Here is a tiny trained network, its code and every weight. The questions are about switching its units off for an input and a target symbol, where a switched-off unit gives its printed mean instead of its output.

import numpy as np


def w(rows, s, z=0):
    codes = np.array(rows[::2]) - 128.0
    scale = np.full(codes.shape[1], s)
    scale[-1] = z or s
    return codes * scale


def norm(h):
    return h / np.sqrt((h * h).mean(-1, keepdims=True) + 1e-5)


def f(y):
    return y / 2 * (1 + np.tanh(0.7978845608 * (y + 0.044715 * y**3)))


def softmax(a):
    e = np.exp(a - a.max(-1, keepdims=True))
    return e / e.sum(-1, keepdims=True)


def log_softmax(a):
    a = a - a.max(-1, keepdims=True)
    return a - np.log(np.exp(a).sum(-1, keepdims=True))


def net(x, mask):
    ids = ['δεζθλμξστφψ'.index(c) for c in x.split()]
    T = len(ids)
    res = E[ids] + P[:T]
    u = 0
    for l in range(3):
        q, k, v = (norm(res) @ M[l].T for M in (Q, K, V))
        z = softmax(np.where(np.tri(T) > 0, q @ k.T / 3**0.5, -1e9)) @ v
        res = res + np.where(mask[u], z, O[l][:, -1]) @ O[l][:, :-1]
        u += 1
        y = f(norm(res) @ A[l][:, :-1].T + A[l][:, -1])
        res = res + np.where(mask[u : u + 4], y, B[l][:, -1]) @ B[l][:, :-1]
        u += 4
    return log_softmax(norm(res)[-1] @ U[:, :-1].T + U[:, -1])


Q, K, V, O, A, B = {}, {}, {}, {}, {}, {}
E = w([
[139,169,157,123],'δ',
[160,121,188,146],'ε',
[251,189,140,158],'ζ',
[183,129,183,209],'θ',
[67,107,75,184],'λ',
[129,60,39,170],'μ',
[103,88,140,127],'ξ',
[76,130,135,143],'σ',
[89,105,55,180],'τ',
[151,46,62,155],'φ',
[118,128,216,6],'ψ',
],0.022)
P = w([
[105,254,149,122],'0',
[121,205,175,108],'1',
[169,230,66,161],'2',
[90,222,111,161],'3',
[106,173,162,136],'4',
[106,157,177,118],'5',
[93,152,169,139],'6',
[73,166,153,165],'7',
[76,152,177,154],'8',
[73,144,178,152],'9',
[66,141,161,165],'10',
],0.0055)
Q[0] = w([
[152,147,122,151],'L0H1',
[138,143,93,253],'L0H1',
[140,107,111,140],'L0H1',
],0.013)
K[0] = w([
[115,254,77,208],'L0H1',
[221,132,178,134],'L0H1',
[95,107,147,113],'L0H1',
],0.0087)
V[0] = w([
[117,214,109,80],'L0H1',
[81,254,93,36],'L0H1',
[66,70,49,14],'L0H1',
],0.0084)
O[0] = w([
[153,132,85,60,90],'L0H1',
[90,117,115,172,57],'L0H1',
[147,163,2,119,3],'L0H1',
],0.0093,0.0048)
A[0] = w([
[223,3,138,88,106],'L0N1',
[61,66,195,140,114],'L0N2',
[76,189,65,162,44],'L0N3',
[145,5,204,98,11],'L0N4',
],0.005,0.0012)
B[0] = w([
[148,196,117,238,148],'L0N1',
[252,150,127,253,254],'L0N2',
[53,134,57,131,141],'L0N3',
[60,53,149,214,191],'L0N4',
],0.0052,0.003)
Q[1] = w([
[87,123,134,80],'L1H1',
[96,90,213,209],'L1H1',
[68,252,97,169],'L1H1',
],0.011)
K[1] = w([
[61,96,111,208],'L1H1',
[104,129,216,159],'L1H1',
[2,112,65,168],'L1H1',
],0.0093)
V[1] = w([
[65,102,101,173],'L1H1',
[81,9,170,134],'L1H1',
[164,228,137,113],'L1H1',
],0.011)
O[1] = w([
[104,188,87,91,236],'L1H1',
[99,109,84,170,251],'L1H1',
[2,174,37,161,81],'L1H1',
],0.0079,0.0032)
A[1] = w([
[79,119,45,38,4],'L1N1',
[95,20,3,117,97],'L1N2',
[171,172,182,91,20],'L1N3',
[115,99,173,163,97],'L1N4',
],0.011,0.0016)
B[1] = w([
[156,81,69,177,164],'L1N1',
[100,171,157,80,253],'L1N2',
[6,110,130,149,160],'L1N3',
[86,71,1,57,222],'L1N4',
],0.01,0.0053)
Q[2] = w([
[111,165,42,97],'L2H1',
[56,161,107,163],'L2H1',
[245,217,87,77],'L2H1',
],0.011)
K[2] = w([
[91,226,196,19],'L2H1',
[67,73,177,149],'L2H1',
[130,131,1,38],'L2H1',
],0.0086)
V[2] = w([
[196,187,123,64],'L2H1',
[200,146,83,254],'L2H1',
[153,50,112,126],'L2H1',
],0.011)
O[2] = w([
[119,181,177,111,2],'L2H1',
[221,108,174,199,156],'L2H1',
[46,49,2,48,101],'L2H1',
],0.0073,0.0056)
A[2] = w([
[8,104,113,136,253],'L2N1',
[122,108,104,144,17],'L2N2',
[107,55,186,52,127],'L2N3',
[94,71,92,116,18],'L2N4',
],0.012,0.0027)
B[2] = w([
[112,120,161,105,254],'L2N1',
[97,222,90,164,133],'L2N2',
[124,151,4,132,154],'L2N3',
[86,146,166,161,162],'L2N4',
],0.015,0.0094)
U = w([
[63,186,221,95,158],'δ',
[74,99,96,150,107],'ε',
[159,125,248,227,85],'ζ',
[153,77,154,143,108],'θ',
[91,245,77,218,32],'λ',
[172,171,63,75,211],'μ',
[199,116,74,182,132],'ξ',
[137,174,149,179,157],'σ',
[113,166,79,176,71],'τ',
[215,107,180,64,252],'φ',
[76,181,106,45,203],'ψ',
],0.013,0.0047)

Each question gives the input, a string of symbols that net reads in full, and the target symbol t.
The units are the heads (3 rows each of Q, K, V and O) and the neurons (one row each of A and B). Each row of codes is followed by its name. A weight is (code - 128) times the scale printed after its matrix; where a second scale follows, it is the last column's (O, A, B and U).
mask holds one flag per unit, layer by layer, with each layer's heads first. A switched-off unit (its flag False) gives its mean, the last column of its rows in O or B, instead of its output. The means were averaged over made-up inputs and are rounded, as every weight is.
A unit's drop is (log p(t) with every unit on - log p(t) with that unit switched off) / (log p(t) with every unit on - log p(t) with every unit switched off).
The circuit of an input: a set's keep is (log p(t) with only the set's units on - log p(t) with every unit switched off) / (log p(t) with every unit on - log p(t) with every unit switched off). Starting from the 12 units with the biggest drops (on a tie, the unit counted first), units are removed one at a time, each time the one whose removal leaves the highest keep (on an exact tie, the one counted first), for as long as the keep stays at least 0.8.
circuit, biggest first: the units of the circuit, biggest drop first
unit that matters most: the unit with the biggest drop
k most important neurons: the k neurons with the biggest drops, biggest first
k most important neurons of layer l: the k neurons of layer l with the biggest drops, biggest first
input λ ξ μ σ λ λ ζ τ, target ζ: circuit, biggest first	(L0H1 L2H1 L1N3)
input φ δ σ ξ ξ ξ φ ζ ψ, target ψ: circuit, biggest first	(L2N3)
input λ ζ σ φ λ λ φ λ, target ζ: circuit, biggest first	(L2H1 L1N3 L1H1 L2N3)
input ψ μ δ ξ λ ξ ε δ, target ψ: 2 most important neurons	(L1N3 L2N3)
input λ τ μ φ, target φ: 3 most important neurons of layer 1	(L1N4 L1N2 L1N3)
input λ λ ζ, target ζ: circuit, biggest first	(L1N3 L0H1 L2N3)
input λ ξ τ λ ψ ξ λ τ ψ ξ, target ψ: circuit, biggest first	(L0H1 L2H1)
input ξ ξ λ μ, target μ: circuit, biggest first	(L0H1 L1H1 L1N2)
input δ τ φ φ ξ μ δ τ, target δ: 2 most important neurons	(L1N4 L2N3)
input μ φ ξ ψ μ λ λ λ, target ψ: circuit, biggest first	(L2H1 L0H1 L1H1)
input θ φ μ ε δ, target ψ: circuit, biggest first	(L0H1 L2N3 L1N3 L2H1)
input ζ ξ σ λ σ λ λ ξ λ ζ σ, target ζ: circuit, biggest first	(L2H1 L1N2 L1N3 L1N4)
input φ λ σ σ, target λ: 3 most important neurons	(L1N4 L2N1 L1N1)
input ξ λ μ μ σ δ ξ ξ μ, target δ: 2 most important neurons	(L1N2 L1N4)
input σ τ ζ δ λ λ φ φ, target δ: unit that matters most	L1H1
input μ ξ μ ψ μ φ φ, target ψ: circuit, biggest first	(L1N2 L2H1)
input ζ ξ λ λ ζ φ, target ζ: 2 most important neurons	(L0N1 L2N3)
input μ ξ λ τ λ λ τ ξ, target ξ: 2 most important neurons	(L2N1 L1N3)
input λ ψ δ ξ ε μ ζ, target ζ: 3 most important neurons	(L2N3 L1N3 L1N1)
input ξ φ φ, target φ: unit that matters most	L0H1
input ξ λ μ ξ μ, target μ: 4 most important neurons	(L1N2 L1N1 L0N2 L1N4)
input ζ λ μ φ ε μ ε, target ε: 2 most important neurons	(L1N4 L2N3)
